Below is a small trained network, with its code and all its weights. Each question gives an input and a class and asks what happens when units are switched off, that is, made to give their printed mean instead of their output.

import numpy as np


def w(rows, s, z=0):
    codes = np.array(rows[::2]) - 128.0
    scale = np.full(codes.shape[1], s)
    scale[-1] = z or s
    return codes * scale


def f(y):
    return np.maximum(y, 0)


def log_softmax(a):
    a = a - a.max(-1, keepdims=True)
    return a - np.log(np.exp(a).sum(-1, keepdims=True))


def net(x, mask):
    res = np.array(x, float).reshape(1, 6) / 4 @ E
    y = f(res @ A[0][:, :-1].T + A[0][:, -1])
    res = res + np.where(mask, y, B[0][:, -1]) @ B[0][:, :-1]
    return log_softmax(res[-1] @ U[:, :-1].T + U[:, -1])


A, B = {}, {}
E = w([
[114,112,45,93,120,164,95,214,115,90],'x0',
[249,124,140,142,227,92,37,120,77,171],'x1',
[138,73,74,195,109,168,140,120,111,162],'x2',
[151,118,128,107,130,131,146,123,136,122],'x3',
[127,129,128,133,126,125,126,130,131,125],'x4',
[129,106,103,130,131,75,132,125,154,107],'x5',
],0.013)
A[0] = w([
[76,67,23,175,36,233,186,235,163,83,136],'n0',
[106,111,49,137,121,140,159,133,104,87,99],'n1',
[133,116,182,179,88,107,175,6,135,152,92],'n2',
[177,174,155,160,174,77,112,88,144,121,131],'n3',
[75,119,113,24,170,131,71,174,105,96,127],'n4',
[255,144,51,147,186,128,48,126,62,194,142],'n5',
[57,178,211,129,62,107,242,132,132,59,60],'n6',
[153,76,74,225,144,167,176,83,109,180,143],'n7',
[104,141,71,47,157,165,40,180,142,70,111],'n8',
[204,76,122,158,171,122,60,184,91,137,1],'n9',
[190,209,204,141,201,51,108,76,107,147,150],'n10',
[125,146,78,71,148,123,84,190,72,77,12],'n11',
[143,196,149,48,104,125,97,185,138,80,117],'n12',
[72,161,152,107,55,136,179,95,156,91,198],'n13',
],0.0073,0.009)
B[0] = w([
[104,107,40,89,173,161,74,77,62,78,239],'n0',
[155,118,112,84,205,179,120,112,135,144,156],'n1',
[130,169,128,192,143,113,183,191,196,100,190],'n2',
[111,110,145,119,163,177,51,99,77,79,183],'n3',
[138,136,122,163,121,92,185,182,187,131,177],'n4',
[146,113,161,169,69,110,130,143,157,163,249],'n5',
[157,93,215,154,54,43,123,128,171,200,204],'n6',
[133,185,134,193,125,58,135,207,213,157,197],'n7',
[120,143,122,190,67,112,164,214,189,139,185],'n8',
[87,208,52,151,213,156,254,224,208,111,172],'n9',
[147,86,141,57,154,158,58,57,90,161,226],'n10',
[166,47,181,99,46,45,115,98,155,226,153],'n11',
[107,125,118,198,123,124,100,169,160,124,172],'n12',
[144,170,125,206,145,132,171,165,162,113,219],'n13',
],0.0085,0.016)
U = w([
[154,88,171,151,63,79,107,145,153,154,221],'0',
[121,206,95,163,145,122,170,179,165,98,8],'1',
[127,68,88,49,151,168,50,69,4,95,198],'2',
],0.013,0.0015)

Each question gives the input, the list of numbers given to net, and the class t.
The units are the neurons (one row each of A and B). Each row of codes is followed by its name. A weight is (code - 128) times the scale printed after its matrix; where a second scale follows, it is the last column's (A, B and U).
mask holds one flag per neuron, in row order. A switched-off neuron (its flag False) gives its mean, the last column of its row in B, instead of its output. The means were averaged over made-up inputs and are rounded, as every weight is.
A unit's drop is (log p(t) with every unit on - log p(t) with that unit switched off) / (log p(t) with every unit on - log p(t) with every unit switched off).
The circuit of an input: a set's keep is (log p(t) with only the set's units on - log p(t) with every unit switched off) / (log p(t) with every unit on - log p(t) with every unit switched off). Starting from the 12 units with the biggest drops (on a tie, the unit counted first), units are removed one at a time, each time the one whose removal leaves the highest keep (on an exact tie, the one counted first), for as long as the keep stays at least 0.8.
circuit, biggest first: the units of the circuit, biggest drop first
unit that matters most: the unit with the biggest drop
k most important neurons: the k neurons with the biggest drops, biggest first
drop when u is switched off: that unit's drop, to one decimal
input [2,7,5,8,8,-2], class 1: 2 most important neurons	n9; n6
input [7,7,6,3,5,3], class 1: circuit, biggest first	n9
input [-6,0,4,-5,-4,2], class 1: 2 most important neurons	n6; n2
input [8,2,-3,2,4,-1], class 0: 4 most important neurons	n11; n13; n2; n7
input [-1,-6,-4,-3,6,2], class 0: 2 most important neurons	n6; n9
input [7,-1,1,8,1,2], class 2: 2 most important neurons	n0; n7
input [-6,0,7,-2,-2,-2], class 1: 2 most important neurons	n6; n2
input [2,4,3,4,3,2], class 1: 3 most important neurons	n9; n6; n11
input [-3,-1,3,-1,-8,7], class 1: 3 most important neurons	n6; n5; n10
input [-5,0,1,2,-4,1], class 1: 3 most important neurons	n6; n5; n2
input [-7,-3,4,6,8,8], class 1: 2 most important neurons	n2; n5
input [5,1,-2,3,-4,0], class 0: 3 most important neurons	n9; n11; n13
input [5,5,6,-6,7,-3], class 1: 2 most important neurons	n9; n6
input [-6,4,0,-5,-8,-4], class 2: unit that matters most	n10
input [2,0,2,0,-1,2], class 2: drop when n13 is switched off	0.2
input [8,3,-7,4,-6,-3], class 0: drop when n10 is switched off	0.0
input [6,-2,7,1,-3,-6], class 2: drop when n0 is switched off	0.8
